Below is a small trained network, with its code and all its weights. Each question gives an input and a target symbol and asks what happens when units are switched off, that is, made to give their printed mean instead of their output.

import numpy as np


def w(rows, s, z=0):
    codes = np.array(rows[::2]) - 128.0
    scale = np.full(codes.shape[1], s)
    scale[-1] = z or s
    return codes * scale


def f(y):
    return np.maximum(y, 0)


def softmax(a):
    e = np.exp(a - a.max(-1, keepdims=True))
    return e / e.sum(-1, keepdims=True)


def log_softmax(a):
    a = a - a.max(-1, keepdims=True)
    return a - np.log(np.exp(a).sum(-1, keepdims=True))


def net(x, mask):
    ids = ['βδεηλμτφω'.index(c) for c in x.split()]
    T = len(ids)
    res = E[ids] + P[:T]
    u = 0
    for l in range(2):
        q, k, v = (res @ M[l].T for M in (Q, K, V))
        z = softmax(np.where(np.tri(T) > 0, q @ k.T / 3**0.5, -1e9)) @ v
        res = res + np.where(mask[u], z, O[l][:, -1]) @ O[l][:, :-1]
        u += 1
        y = f(res @ A[l][:, :-1].T + A[l][:, -1])
        res = res + np.where(mask[u : u + 8], y, B[l][:, -1]) @ B[l][:, :-1]
        u += 8
    return log_softmax(res[-1] @ U[:, :-1].T + U[:, -1])


Q, K, V, O, A, B = {}, {}, {}, {}, {}, {}
E = w([
[119,112,171,98],'β',
[79,80,121,140],'δ',
[254,224,136,184],'ε',
[141,70,138,92],'η',
[58,193,119,118],'λ',
[128,106,81,114],'μ',
[181,75,124,78],'τ',
[84,65,161,147],'φ',
[140,176,124,86],'ω',
],0.021)
P = w([
[143,154,127,117],'0',
[113,66,142,126],'1',
[96,129,124,79],'2',
[191,156,191,128],'3',
[158,144,140,248],'4',
[79,169,196,146],'5',
[20,135,82,48],'6',
],0.016)
Q[0] = w([
[86,51,37,67],'0.h0',
[81,165,134,82],'0.h0',
[37,162,140,1],'0.h0',
],0.009)
K[0] = w([
[113,150,105,195],'0.h0',
[78,146,141,126],'0.h0',
[133,109,100,254],'0.h0',
],0.014)
V[0] = w([
[150,142,136,139],'0.h0',
[131,113,118,120],'0.h0',
[197,146,137,1],'0.h0',
],0.0065)
O[0] = w([
[153,151,159,255,3],'0.h0',
[9,206,132,45,239],'0.h0',
[216,139,127,130,103],'0.h0',
],0.0064,0.00036)
A[0] = w([
[86,127,135,8,202],'0.n0',
[153,106,142,105,51],'0.n1',
[119,103,154,128,130],'0.n2',
[161,160,156,208,63],'0.n3',
[150,73,110,168,152],'0.n4',
[139,107,153,118,255],'0.n5',
[110,131,138,95,170],'0.n6',
[94,62,130,122,76],'0.n7',
],0.013,0.0043)
B[0] = w([
[47,70,157,183,252],'0.n0',
[127,40,184,171,136],'0.n1',
[71,239,154,150,150],'0.n2',
[188,155,45,11,155],'0.n3',
[157,216,102,64,156],'0.n4',
[147,154,153,151,179],'0.n5',
[64,64,132,254,172],'0.n6',
[124,136,157,35,175],'0.n7',
],0.0054,0.012)
Q[1] = w([
[93,110,156,11],'1.h0',
[102,161,217,117],'1.h0',
[44,26,66,35],'1.h0',
],0.011)
K[1] = w([
[191,176,129,114],'1.h0',
[141,169,182,1],'1.h0',
[176,161,128,253],'1.h0',
],0.0087)
V[1] = w([
[234,123,191,69],'1.h0',
[111,229,5,105],'1.h0',
[110,187,209,191],'1.h0',
],0.012)
O[1] = w([
[198,169,24,136,52],'1.h0',
[210,136,215,120,4],'1.h0',
[109,141,81,8,57],'1.h0',
],0.013,0.002)
A[1] = w([
[132,60,117,191,185],'1.n0',
[141,129,112,46,234],'1.n1',
[66,127,141,123,65],'1.n2',
[151,180,88,119,91],'1.n3',
[175,208,95,9,49],'1.n4',
[88,108,103,95,90],'1.n5',
[152,75,127,132,255],'1.n6',
[132,157,84,110,151],'1.n7',
],0.011,0.0058)
B[1] = w([
[120,130,134,227,228],'1.n0',
[87,242,105,80,185],'1.n1',
[237,45,188,119,254],'1.n2',
[176,82,221,158,172],'1.n3',
[96,65,169,174,173],'1.n4',
[179,62,89,50,221],'1.n5',
[14,255,155,152,206],'1.n6',
[122,194,140,118,183],'1.n7',
],0.0063,0.0096)
U = w([
[141,255,157,78,255],'β',
[71,182,183,214,146],'δ',
[141,96,50,207,87],'ε',
[155,8,133,146,149],'η',
[154,110,137,124,24],'λ',
[124,50,56,168,57],'μ',
[128,153,193,53,67],'τ',
[157,120,67,41,172],'φ',
[194,27,90,77,109],'ω',
],0.0066,0.0054)

Each question gives the input, a string of symbols that net reads in full, and the target symbol t.
The units are the heads (3 rows each of Q, K, V and O) and the neurons (one row each of A and B). Each row of codes is followed by its name. A weight is (code - 128) times the scale printed after its matrix; where a second scale follows, it is the last column's (O, A, B and U).
mask holds one flag per unit, layer by layer, with each layer's heads first. A switched-off unit (its flag False) gives its mean, the last column of its rows in O or B, instead of its output. The means were averaged over made-up inputs and are rounded, as every weight is.
A unit's drop is (log p(t) with every unit on - log p(t) with that unit switched off) / (log p(t) with every unit on - log p(t) with every unit switched off).
The circuit of an input: a set's keep is (log p(t) with only the set's units on - log p(t) with every unit switched off) / (log p(t) with every unit on - log p(t) with every unit switched off). Starting from the 12 units with the biggest drops (on a tie, the unit counted first), units are removed one at a time, each time the one whose removal leaves the highest keep (on an exact tie, the one counted first), for as long as the keep stays at least 0.8.
units of the circuit, in order: the units of the circuit, biggest drop first
k most important neurons: the k neurons with the biggest drops, biggest first
k most important neurons of layer l: the k neurons of layer l with the biggest drops, biggest first
input δ β β β, target φ: units of the circuit, in order	[1.h0, 0.n0]
input λ λ β, target τ: units of the circuit, in order	[1.h0]
input δ ω β η δ η β, target η: units of the circuit, in order	[0.n0, 1.n2, 0.h0]
input δ β ω, target η: 2 most important neurons of layer 0	[0.n0, 0.n6]
input τ μ ω, target ε: units of the circuit, in order	[1.h0, 0.h0, 0.n0]
input ω τ β δ, target ε: 3 most important neurons of layer 0	[0.n7, 0.n4, 0.n6]
input λ τ μ, target τ: 2 most important neurons	[0.n7, 1.n1]
input ε ω λ ε ε μ, target β: units of the circuit, in order	[1.h0, 1.n1]
input μ τ η τ δ, target μ: units of the circuit, in order	[1.h0, 0.n0, 0.n3, 0.n1]
input τ β β, target ε: units of the circuit, in order	[1.h0, 0.h0]
input δ μ μ λ μ β ω, target δ: units of the circuit, in order	[0.n0, 0.n6, 0.h0]
input μ ε ω τ, target β: units of the circuit, in order	[1.n6, 1.n1, 0.h0, 0.n0]
input ω μ μ η, target δ: 2 most important neurons of layer 0	[0.n7, 0.n5]
input μ μ μ μ β φ η, target φ: units of the circuit, in order	[1.h0]
input ω μ μ τ η, target δ: units of the circuit, in order	[1.h0, 1.n6]
input μ μ λ μ μ μ ω, target δ: 3 most important neurons	[0.n0, 0.n3, 0.n6]
input δ μ τ, target η: 2 most important neurons	[1.n2, 0.n0]
input μ μ λ μ τ δ μ, target ε: 2 most important neurons	[0.n0, 0.n3]
input φ λ μ, target ω: 2 most important neurons of layer 1	[1.n5, 1.n2]
input η μ μ, target μ: most important neuron of layer 0	[0.n0]
input μ μ μ β, target δ: 2 most important neurons	[0.n7, 0.n4]
